Below are the code and all the weights of a small trained network. Each question names an input and a target symbol and asks about switching units off, where a switched-off unit gives its printed mean instead of its output.

import numpy as np


def w(rows, s, z=0):
    codes = np.array(rows[::2]) - 128.0
    scale = np.full(codes.shape[1], s)
    scale[-1] = z or s
    return codes * scale


def norm(h):
    return h / np.sqrt((h * h).mean(-1, keepdims=True) + 1e-5)


def f(y):
    return np.maximum(y, 0)


def softmax(a):
    e = np.exp(a - a.max(-1, keepdims=True))
    return e / e.sum(-1, keepdims=True)


def log_softmax(a):
    a = a - a.max(-1, keepdims=True)
    return a - np.log(np.exp(a).sum(-1, keepdims=True))


def net(x, mask):
    ids = ['αβγεζηλμξπφ'.index(c) for c in x.split()]
    T = len(ids)
    res = E[ids] + P[:T]
    u = 0
    for l in range(2):
        q, k, v = (norm(res) @ M[l].T for M in (Q, K, V))
        z = softmax(np.where(np.tri(T) > 0, q @ k.T / 2**0.5, -1e9)) @ v
        res = res + np.where(mask[u], z, O[l][:, -1]) @ O[l][:, :-1]
        u += 1
        y = f(norm(res) @ A[l][:, :-1].T + A[l][:, -1])
        res = res + np.where(mask[u : u + 4], y, B[l][:, -1]) @ B[l][:, :-1]
        u += 4
    return log_softmax(norm(res)[-1] @ U[:, :-1].T + U[:, -1])


Q, K, V, O, A, B = {}, {}, {}, {}, {}, {}
E = w([
[146,83,110,125,104,112,79,126,122,126,208],'α',
[88,149,127,53,112,87,171,77,142,118,107],'β',
[90,94,154,137,140,104,203,115,107,2,158],'γ',
[71,167,49,150,100,69,93,147,131,77,109],'ε',
[147,111,155,122,116,103,67,106,168,130,162],'ζ',
[147,184,175,120,234,107,171,56,86,84,122],'η',
[140,93,105,170,89,191,143,79,29,134,138],'λ',
[66,145,148,148,117,66,70,134,179,90,188],'μ',
[61,122,130,186,116,54,161,111,99,125,138],'ξ',
[146,177,112,140,126,118,139,182,89,159,185],'π',
[123,209,161,96,230,131,143,73,54,56,129],'φ',
],0.021)
P = w([
[74,51,65,93,189,76,113,50,14,175,254],'0',
[90,96,131,105,151,79,112,71,21,170,229],'1',
[115,140,141,111,123,84,95,76,70,145,202],'2',
[123,141,160,108,117,93,105,104,81,131,174],'3',
[120,143,167,103,111,107,109,114,105,128,159],'4',
[120,147,174,105,107,117,122,125,122,125,145],'5',
[121,145,177,111,109,127,130,136,129,131,127],'6',
[124,151,167,118,105,142,144,137,145,121,126],'7',
[126,144,171,125,103,151,153,140,155,116,117],'8',
[120,156,159,133,97,162,167,146,168,119,103],'9',
[117,162,155,124,101,172,173,161,176,112,107],'10',
],0.009)
Q[0] = w([
[113,203,181,88,227,133,141,68,144,114,90],'L0H1',
[151,50,75,88,2,119,39,180,230,197,159],'L0H1',
],0.0063)
K[0] = w([
[81,165,196,108,48,133,187,94,207,122,4],'L0H1',
[224,116,192,38,218,61,2,103,187,176,253],'L0H1',
],0.0052)
V[0] = w([
[135,83,179,177,173,119,79,58,105,107,104],'L0H1',
[64,117,105,16,68,74,146,3,140,114,113],'L0H1',
],0.0065)
O[0] = w([
[254,98,30,96,127,125,230,73,102,94,176,104],'L0H1',
[51,92,159,45,32,100,205,185,82,196,108,254],'L0H1',
],0.0076,0.0038)
A[0] = w([
[103,99,2,119,116,133,175,139,111,226,130,2],'L0N1',
[37,105,175,111,168,61,1,48,152,98,93,83],'L0N2',
[126,211,151,197,185,142,60,169,185,143,120,116],'L0N3',
[137,105,106,146,67,60,160,173,163,63,191,105],'L0N4',
],0.0082,0.0034)
B[0] = w([
[87,124,132,251,231,130,24,112,174,118,46,177],'L0N1',
[107,27,182,221,199,19,22,122,83,159,113,166],'L0N2',
[123,100,92,69,16,171,185,91,254,78,130,254],'L0N3',
[97,149,201,190,149,131,76,165,184,157,181,215],'L0N4',
],0.0073,0.0061)
Q[1] = w([
[64,159,139,141,40,98,77,153,181,222,253],'L1H1',
[34,213,208,118,195,76,222,85,89,11,113],'L1H1',
],0.005)
K[1] = w([
[151,178,148,70,141,81,85,159,180,118,119],'L1H1',
[97,168,187,254,75,124,203,182,148,54,41],'L1H1',
],0.006)
V[1] = w([
[175,66,110,179,64,253,98,90,62,157,100],'L1H1',
[85,67,137,130,146,92,162,165,128,33,152],'L1H1',
],0.0068)
O[1] = w([
[119,220,156,67,116,103,112,199,254,134,156,4],'L1H1',
[166,160,233,140,130,153,75,24,124,75,190,172],'L1H1',
],0.0082,0.0038)
A[1] = w([
[109,136,153,190,218,107,69,97,31,183,103,75],'L1N1',
[152,9,39,153,103,141,37,65,88,94,101,2],'L1N2',
[131,131,135,217,135,106,103,118,15,174,167,141],'L1N3',
[122,113,125,195,100,137,114,133,78,174,173,121],'L1N4',
],0.011,0.0061)
B[1] = w([
[162,120,70,183,61,29,83,212,156,163,85,200],'L1N1',
[102,107,80,153,134,4,63,254,213,176,117,159],'L1N2',
[83,108,141,95,135,249,110,145,225,111,129,253],'L1N3',
[176,105,189,150,178,29,116,79,33,111,112,218],'L1N4',
],0.013,0.015)
U = w([
[127,143,131,147,138,132,153,133,118,132,128,24],'α',
[210,157,122,222,80,102,141,107,1,193,169,188],'β',
[186,109,145,96,93,114,137,139,125,42,31,13],'γ',
[91,87,240,157,160,181,99,51,156,67,128,54],'ε',
[131,231,150,78,210,73,159,139,169,104,133,150],'ζ',
[122,133,42,102,149,160,113,187,39,63,134,154],'η',
[53,114,148,83,105,132,199,147,71,185,80,218],'λ',
[134,110,148,175,117,66,70,223,171,151,106,160],'μ',
[144,176,85,146,65,217,158,117,182,180,187,255],'ξ',
[140,131,121,146,133,138,154,136,119,144,137,39],'π',
[204,60,58,142,182,135,216,105,137,164,109,207],'φ',
],0.0066,0.0032)

Each question gives the input, a string of symbols that net reads in full, and the target symbol t.
The units are the heads (2 rows each of Q, K, V and O) and the neurons (one row each of A and B). Each row of codes is followed by its name. A weight is (code - 128) times the scale printed after its matrix; where a second scale follows, it is the last column's (O, A, B and U).
mask holds one flag per unit, layer by layer, with each layer's heads first. A switched-off unit (its flag False) gives its mean, the last column of its rows in O or B, instead of its output. The means were averaged over made-up inputs and are rounded, as every weight is.
A unit's drop is (log p(t) with every unit on - log p(t) with that unit switched off) / (log p(t) with every unit on - log p(t) with every unit switched off).
The circuit of an input: a set's keep is (log p(t) with only the set's units on - log p(t) with every unit switched off) / (log p(t) with every unit on - log p(t) with every unit switched off). Starting from all 10 units, units are removed one at a time, each time the one whose removal leaves the highest keep (on an exact tie, the one counted first), for as long as the keep stays at least 0.8.
units of the circuit, in order: the units of the circuit, biggest drop first
unit that matters most: the unit with the biggest drop
k most important neurons: the k neurons with the biggest drops, biggest first
k most important neurons of layer l: the k neurons of layer l with the biggest drops, biggest first
input π ξ ε η α π, target ε: unit that matters most => L0H1
input π π λ α η π η, target ζ: units of the circuit, in order => (L0H1 L1H1 L1N3 L1N1)
input π γ λ π φ ζ ξ ξ ζ π η, target γ: 3 most important neurons of layer 0 => (L0N3 L0N4 L0N1)
input ζ ε λ π ε π α η, target μ: units of the circuit, in order => (L1N1 L0N3)
input π ζ ε β π β π α β ζ, target ε: 3 most important neurons => (L1N1 L0N4 L1N2)
input ε λ φ α λ β π λ α ε π, target ε: units of the circuit, in order => (L1N1 L1H1)
input β β λ β ε φ η, target μ: 2 most important neurons => (L1N1 L0N3)
input π λ π ζ λ π π π, target ξ: units of the circuit, in order => (L0H1 L0N3 L1N4)
input π η λ λ λ π π π π λ, target ξ: 2 most important neurons of layer 0 => (L0N4 L0N2)
input π π λ ξ γ π, target β: 3 most important neurons of layer 0 => (L0N3 L0N2 L0N1)
input α α λ λ π λ π λ π η, target ζ: units of the circuit, in order => (L1H1 L1N3 L1N1)
input λ π π ε γ γ φ π λ, target ε: 4 most important neurons => (L0N3 L0N4 L0N2 L1N1)
input η α η π π π π α, target ε: 3 most important neurons => (L0N4 L1N1 L0N3)
input η λ γ π λ φ λ λ, target ξ: 3 most important neurons of layer 0 => (L0N4 L0N2 L0N1)
input π π ζ α π η π α π π γ, target ε: units of the circuit, in order => (L1H1)
input π η π π π ζ λ π π φ, target ζ: units of the circuit, in order => (L1H1 L1N3 L1N1)
input α β π ξ ξ ε ε π λ ξ β, target λ: 2 most important neurons => (L1N3 L1N4)
input η λ ε ξ η, target γ: 3 most important neurons of layer 1 => (L1N1 L1N2 L1N4)
input π π β ζ π η γ α λ π α, target ε: 2 most important neurons of layer 0 => (L0N4 L0N2)
input π π π, target β: 2 most important neurons => (L1N3 L0N3)
